Each row is followed by its class.
21	-27	8	27	26	-8	-27	-21	7	-4	-44	84	-37	-26	9	-6	8	-11	-21	-42	-11	-46	-16	-15	-21	20	32	16	34	-8	41	-44	9	-11	2	-66	29 -> q_807
35	62	-55	-85	-57	-9	14	-26	-4	32	25	-25	3	-53	16	19	48	1	66	-10	-11	0	-28	33	-18	-33	-38	9	-27	54	10	-12	35	-32	-59	-32	11 -> q_116
3	39	-11	-14	-20	18	22	-11	40	50	30	-14	-43	-4	-30	-20	38	-23	-53	25	-41	42	16	31	39	2	-11	47	2	29	29	84	58	5	-42	47	-6 -> q_886
-17	1	29	29	19	10	-11	-38	17	-33	-67	77	-36	71	-37	19	1	11	27	8	-5	-1	-3	1	37	34	33	-14	-25	25	16	-49	21	-3	57	-9	-17 -> q_523
12	12	-29	-1	-46	25	-14	-22	3	2	-38	11	-3	46	19	19	34	-7	12	0	12	2	-24	-27	22	-6	52	-23	-13	-15	25	-7	12	8	-41	24	9 -> q_167
36	8	16	7	-17	7	8	54	-4	3	-10	7	24	39	-2	-25	-5	-25	-20	16	-4	28	34	-6	7	48	7	-28	-19	-7	-24	27	-11	2	0	39	-9 -> q_233
16	26	-8	-8	-25	-19	14	-37	-18	-17	-20	-12	11	22	15	-2	-4	19	58	-9	3	-50	-31	19	26	-2	-60	-5	25	3	16	-22	41	7	16	-6	-34 -> q_38
-57	-16	6	19	19	-13	-52	12	44	19	-36	85	-21	-40	-62	0	1	-23	-66	2	-14	57	21	43	-4	-13	58	24	-30	47	5	-34	-27	-5	-27	-17	26 -> q_334
-8	29	-21	-30	-48	12	-27	-8	-9	-2	-17	-23	-19	45	-14	12	-55	0	50	46	-15	18	-14	58	3	-20	-54	-1	-34	51	-32	3	-6	-47	-57	48	25 -> q_523
42	26	-25	-55	-1	23	-14	-35	10	0	2	-51	-42	44	-2	16	1	-10	-25	48	6	47	5	1	-21	-17	-9	-3	-14	12	-28	5	-12	-35	-11	-48	57 -> q_349
17	21	15	-28	2	39	-56	31	7	38	2	-43	0	17	-47	5	-28	4	19	35	-6	41	7	19	-83	-23	-44	65	-12	21	-22	9	-45	-14	-36	17	45 -> q_167
-24	17	11	-18	-4	2	22	21	30	11	23	32	-55	26	35	-28	35	24	-53	42	-10	89	-34	21	46	31	46	100	-58	-2	30	-7	-12	18	72	44	35 -> q_496
18	34	-3	-61	-31	-11	19	33	-52	6	14	-28	38	-29	28	-17	-44	-22	30	8	-7	9	-9	-17	36	5	-40	-47	7	0	-19	19	12	-4	-47	20	-36 -> q_116
-8	7	25	-2	42	-12	3	55	-54	-2	19	-16	13	-86	-15	10	-99	-9	35	-15	-14	7	0	11	-44	-17	-45	24	29	16	-28	31	-54	-23	-35	8	-26 -> q_523
45	18	-47	-31	-64	7	-36	29	25	2	-2	37	-82	43	21	-1	12	-35	39	67	-15	-7	-7	73	7	88	-23	24	-13	66	-3	5	17	-53	-3	-41	68 -> q_233
-22	-1	-54	9	-40	-16	29	46	24	44	67	14	-67	7	40	-51	71	43	5	1	4	-50	1	7	63	11	21	92	-42	-32	71	-22	-50	36	35	9	-7 -> q_38
13	-5	0	-26	9	-3	14	-6	11	15	-26	-1	0	-36	-14	52	-15	-15	-15	23	-29	23	15	-10	9	-10	-11	-12	15	-4	-46	12	20	-6	10	-4	54 -> q_349
16	18	29	-19	-8	-6	-31	22	9	7	-21	13	10	8	-31	-1	-13	-13	28	-28	28	48	-13	29	-75	2	-32	48	-5	10	-1	4	21	10	-59	-21	16 -> q_167
30	4	7	-23	-14	5	38	-34	-9	-7	1	-28	72	-18	21	-36	37	-1	-1	0	10	21	-3	17	-20	-15	12	22	14	-10	20	-25	32	24	-26	-20	-49 -> q_38
13	25	-6	11	-24	-13	38	-4	-16	-5	17	-29	-2	73	-7	-19	19	23	-33	80	-24	42	21	8	38	17	19	17	-24	-1	-29	29	53	-4	42	-12	28 -> q_735
-23	-28	-47	-4	-48	16	-75	5	27	18	0	-11	-43	27	31	0	8	-57	22	41	-14	-87	8	10	30	32	-3	-18	38	-4	-16	-29	2	-13	-29	2	61 -> q_334
13	6	5	43	-19	-22	-20	-13	-3	-26	-18	18	11	75	17	-45	38	-33	27	3	-18	-50	16	6	29	53	-33	-64	5	8	-9	-7	23	0	-25	32	-34 -> q_334
25	34	-10	-7	-33	-18	-7	-16	-27	-4	8	34	5	32	-29	-3	-3	40	51	4	20	52	-11	-6	-19	44	-34	-32	-21	32	30	24	-9	22	-39	20	-41 -> q_167
-13	-26	0	41	-5	-3	-9	-7	21	-8	-2	3	-1	30	1	9	16	-6	-40	-7	6	-41	-5	-10	-30	-2	19	5	11	-21	-1	8	-4	-2	-7	0	27 -> q_807
0	33	26	16	-28	-10	-30	4	-10	-10	0	9	-28	2	-64	9	-3	-31	-20	8	1	7	-1	40	27	46	9	5	-32	14	16	6	18	-15	12	7	8 -> q_116
-45	-1	-39	8	-55	-26	62	4	-18	2	23	-3	28	-30	48	2	2	36	-14	-48	0	-34	-26	23	42	-20	-4	15	-16	0	1	11	-4	-17	0	45	4 -> q_496
-19	-14	-11	36	-23	-6	7	11	-42	1	45	11	-10	0	-31	1	-13	29	29	-25	13	-39	3	-14	2	10	11	-23	-6	40	14	11	-19	-9	-15	3	-18 -> q_735
-8	24	-33	-29	-46	-22	-19	25	7	6	-6	-49	-45	-3	56	18	-11	12	-7	41	-11	-13	-37	43	-4	-27	1	33	-41	35	-2	-53	23	3	-11	61	61 -> q_334
40	-7	25	18	53	-6	14	22	-7	-6	26	-33	-9	0	-9	-15	8	29	12	1	5	-35	21	29	-31	13	30	5	26	-11	32	-23	1	14	32	21	-44 -> q_116
27	42	-35	-30	-21	-12	-24	31	9	-19	-31	-29	18	-46	9	0	-37	-19	1	5	5	-31	-16	32	-31	-37	-12	-6	-27	-23	-47	5	-1	-12	-31	-7	33 -> q_116
34	33	-5	-22	-62	-7	20	-3	-34	4	0	-11	-6	74	27	-45	21	5	26	7	6	-16	-12	11	-22	68	-27	15	-33	-7	32	-13	24	-15	15	-24	29 -> q_807
-12	6	-29	15	-42	-12	-22	-5	10	-6	-10	-8	-23	33	53	38	-3	0	28	38	8	-38	-31	-52	10	14	47	-46	23	-15	1	3	6	20	0	57	-5 -> q_233
-28	19	-25	-20	-33	-10	23	-26	-3	-29	-28	-12	9	16	48	40	-46	-12	4	-37	27	-63	-77	-1	-7	-19	-11	-12	-1	-31	-40	7	23	-26	-22	1	63 -> q_349
50	-7	-12	-22	-22	-17	30	36	21	3	67	-54	-16	19	50	-32	61	-10	18	23	-12	2	23	41	-23	13	-56	48	-16	-6	2	8	-7	-5	5	-19	13 -> q_807
-25	-25	-7	-21	-29	-2	11	-28	-35	1	34	-2	13	-40	14	39	-23	34	2	53	3	10	-42	-17	43	-5	7	26	8	-4	-7	-1	9	-2	1	20	48 -> q_349
24	13	23	-11	-21	-6	-4	12	-29	4	-5	-4	3	46	-19	8	-4	15	27	22	6	55	6	10	-49	32	-16	25	-27	10	-9	-8	-9	-12	-23	2	33 -> q_167
-51	-9	5	25	-31	-18	-32	-45	13	4	-27	2	-20	52	-1	49	1	-5	40	-42	32	-71	-54	5	26	-24	-7	-9	52	-10	16	-15	72	5	-18	30	-1 -> q_349
-29	8	52	31	-8	-41	12	-26	-7	-3	24	7	19	34	-26	-50	7	0	25	-8	-19	-23	10	16	17	20	-65	19	-8	-4	6	14	50	12	-25	45	2 -> q_334
17	40	3	-64	-50	6	46	16	5	21	55	-22	-37	-9	3	-28	-19	-12	36	-17	-17	11	16	19	-25	59	-80	41	-73	30	1	-1	-15	-7	-17	7	39 -> q_523
7	25	-1	-14	3	5	-8	48	3	27	-23	-50	-69	29	56	-7	-20	-15	-1	32	-32	-50	-11	21	16	-8	51	20	18	-7	24	-51	5	-16	16	49	1 -> q_116
25	20	-23	-14	2	-3	-34	15	48	-16	-6	-48	25	-114	10	-14	-76	-3	-38	-25	15	-32	-18	40	-82	-76	-14	38	6	-13	-18	11	-19	8	-43	-2	14 -> q_233
49	5	-2	4	-15	10	-23	0	-12	-4	12	-21	15	25	-32	-17	-9	-12	-15	15	15	27	26	18	-9	0	-11	-31	11	22	-4	47	8	-20	-59	15	-14 -> q_233
32	30	-30	-51	-50	34	21	54	55	18	15	-2	-45	1	40	-42	34	-36	-22	39	-17	14	7	33	-32	23	21	75	-70	46	4	11	-3	-23	-28	-24	64 -> q_233
21	-14	2	-13	1	-21	41	15	-13	0	38	17	-43	86	54	-8	28	36	8	2	8	18	-18	-28	10	39	-12	-12	-22	-6	23	-14	-21	8	20	32	6 -> q_807
14	-18	8	55	34	-8	-14	7	22	-40	-51	27	-2	21	9	-10	26	7	-59	17	14	0	-6	15	38	-16	71	10	13	-24	21	-34	12	43	42	6	-58 -> q_38
1	-20	27	-24	8	8	37	-14	2	3	28	12	12	35	-19	0	32	-10	-2	-8	4	53	24	-1	-1	12	-12	2	-23	-14	-36	22	-12	-24	-21	-9	28 -> q_886
13	-11	-5	0	-6	-9	7	2	-5	-8	8	-16	23	24	-6	-34	16	6	23	14	-2	-3	33	24	-10	-1	-9	-37	-25	15	-3	-7	2	7	-39	43	-2 -> q_334
-16	-13	-55	-7	14	30	-2	-36	10	21	-2	5	12	30	21	-2	15	52	-62	24	3	-9	-10	-28	39	-33	28	15	49	-18	-10	24	14	-5	23	-6	23 -> q_496
-30	8	-23	-20	-43	-3	12	-26	6	-5	15	-14	-3	49	27	-1	-45	21	-3	38	8	-16	-17	-12	23	-3	-2	-14	14	6	-6	13	8	-18	-17	7	12 -> q_233
-45	-5	23	8	8	-10	-8	-24	-5	-31	3	6	4	57	-51	26	-1	-20	18	5	41	37	-13	20	-15	14	25	-34	-16	16	-3	21	10	-2	-22	14	12 -> q_334
-21	-9	-35	-15	-53	21	1	22	-8	29	-2	-12	-42	-37	66	46	2	-50	8	-9	-27	-68	-17	-36	31	10	32	14	17	6	-8	-30	7	-18	-33	10	42 -> q_523
8	8	-33	-22	-28	2	-34	11	3	1	13	33	-2	-54	13	12	-31	14	-4	43	-7	16	-13	-22	1	47	-19	20	6	0	-10	-6	-47	20	13	-36	19 -> q_167
-29	11	18	58	25	-4	-4	-78	30	-64	-25	-29	-4	40	-19	16	-49	0	-33	-39	6	-58	-28	-10	-30	-54	37	-38	-10	-38	-34	-10	-18	-18	21	3	21 -> q_735
9	-3	-30	-3	2	0	-9	19	16	22	4	5	-12	-44	8	4	13	1	-11	-18	-9	-23	10	2	-9	-21	-4	18	7	-17	-20	15	-21	-8	-19	-3	15 -> q_886
43	27	6	-29	-14	9	32	2	-21	16	-11	-2	3	54	-29	-6	15	17	25	44	-12	64	26	13	-27	37	-15	19	-9	30	8	32	40	-10	-23	-23	18 -> q_167
-25	-4	23	86	13	-18	-18	7	-30	-21	-3	0	10	23	-16	5	26	-16	-14	-26	11	-78	1	-34	-23	33	33	-20	11	-15	2	9	3	9	1	25	-7 -> q_334
34	21	-19	-27	-24	28	-14	4	-67	22	-35	-10	33	53	-14	11	-29	-5	17	-13	18	-20	-4	-50	18	14	-41	-70	23	-4	-34	28	12	-21	-29	5	11 -> q_349
13	25	4	11	-18	-7	-10	18	-43	-10	-12	28	29	1	-26	18	-28	-8	9	-4	4	3	-8	-16	-16	24	-24	-13	-16	15	-42	31	-31	-46	-6	-21	23 -> q_233
-28	-29	-13	13	-11	-19	26	22	-22	-6	-29	17	-9	54	50	35	-25	25	51	-6	0	-77	-22	-21	50	12	-6	-38	28	-25	-14	-49	-19	8	42	45	-10 -> q_38
-22	-12	5	3	9	-11	33	-19	45	-17	102	-52	-77	-20	14	36	36	14	21	-20	25	-7	-21	37	-31	-15	16	77	-26	12	44	-11	-18	13	3	16	3 -> q_523
-34	21	48	40	-21	-15	1	-7	7	18	7	-7	-46	78	-42	-29	4	-19	-3	12	-36	-13	26	16	13	24	-18	38	2	40	3	1	56	-19	15	-15	1 -> q_735
-43	8	7	2	7	-10	-27	-4	8	-12	-14	41	-5	51	-4	-18	26	-11	12	8	33	14	-31	2	17	12	34	14	-12	-6	21	-9	24	22	3	-13	-3 -> q_334
-12	-2	30	29	-10	-2	-15	4	-1	14	-13	21	17	-38	-22	3	29	0	-42	-17	8	6	-25	26	-24	-3	39	82	-2	-12	10	4	51	9	-17	19	22 -> q_886
22	2	-33	-57	-12	27	-13	41	5	56	-4	-13	16	-8	20	0	4	-33	-29	4	-2	62	11	-21	4	-37	11	16	35	-21	-17	35	3	5	-91	-17	18 -> q_167
-39	17	-5	17	16	-13	-25	-6	5	9	-12	-8	-41	15	-8	42	-5	-32	-3	1	-15	-34	-22	11	-2	-2	12	11	22	-5	-13	6	0	-24	7	6	53 -> q_334
-18	-15	-9	37	-31	-13	-13	-59	65	-10	0	43	-49	-4	-5	31	39	-9	14	23	-32	-44	-33	53	-1	12	-2	38	-3	37	16	-26	18	1	-22	44	32 -> q_38
14	46	10	-55	-40	18	-17	7	-11	17	-25	-88	39	-19	2	-21	-42	-16	26	-3	9	39	-11	38	-68	-79	-25	57	-14	4	4	-10	11	-16	-82	-7	8 -> q_167
-30	26	41	0	-6	-10	-6	-37	-15	-19	-12	-4	3	52	-1	25	-16	-12	8	-42	36	-20	-54	-43	-1	8	-24	1	-4	-30	-13	-12	8	-2	26	-12	13 -> q_349
-52	3	-17	14	-12	13	12	22	-8	-23	0	-46	3	-33	1	3	-56	-20	13	-11	24	-42	-8	18	-51	-12	28	6	20	4	-3	58	-33	-23	-10	4	1 -> q_496
18	30	-7	-6	12	1	-26	28	50	-18	-28	7	17	63	-22	-66	26	-7	-32	-38	38	12	20	45	-76	-12	-20	-8	-77	27	-20	-20	-18	12	-39	-12	-5 -> q_334
-13	-34	-10	-3	-1	3	-3	-4	-29	13	-12	29	54	-47	3	9	-27	15	11	-23	10	-31	-9	-24	22	-9	9	-11	41	-39	-2	-37	-30	21	1	0	-18 -> q_38
-35	-20	-47	-16	-68	-7	20	8	-9	27	25	-2	-32	33	45	17	15	15	-39	14	-13	6	9	-8	76	9	1	-6	-12	15	-19	-4	-9	-29	-2	34	49 -> q_496
-46	17	-7	37	-44	1	15	7	-33	-31	27	-2	17	-41	14	-2	-30	-27	13	-39	14	-80	-50	10	-2	36	-15	-8	20	28	11	56	-13	-21	-36	20	-56 -> q_886
-56	-12	-18	47	-13	-31	-16	-16	24	5	-9	-5	-6	61	-2	24	50	24	-8	-13	13	-55	-8	-5	38	-57	22	7	-22	-39	-12	-17	27	13	-1	49	43 -> q_334
-17	-17	-6	23	-8	5	41	27	-13	-1	-10	8	13	-59	44	65	-9	-37	-21	-47	-21	-45	-26	-6	13	33	61	14	30	-47	-4	-13	-37	-16	28	-1	33 -> q_167
25	37	49	37	-7	15	-39	38	-35	5	-33	0	-31	39	-9	-9	-2	-29	23	-18	-16	-20	-27	29	-31	31	-16	54	-25	36	8	-23	11	-25	-20	61	-2 -> q_523
17	11	-10	-3	-33	-2	22	-11	10	-27	-41	13	-11	73	48	-8	42	-8	33	-17	19	-55	-33	18	26	32	-3	-6	4	14	26	-52	53	16	26	-16	-36 -> q_38
14	-28	21	16	-26	-5	8	-10	2	22	12	15	-57	99	-41	-13	36	0	8	5	8	11	43	7	-24	60	13	-18	-15	12	45	5	23	-6	-22	13	35 -> q_807
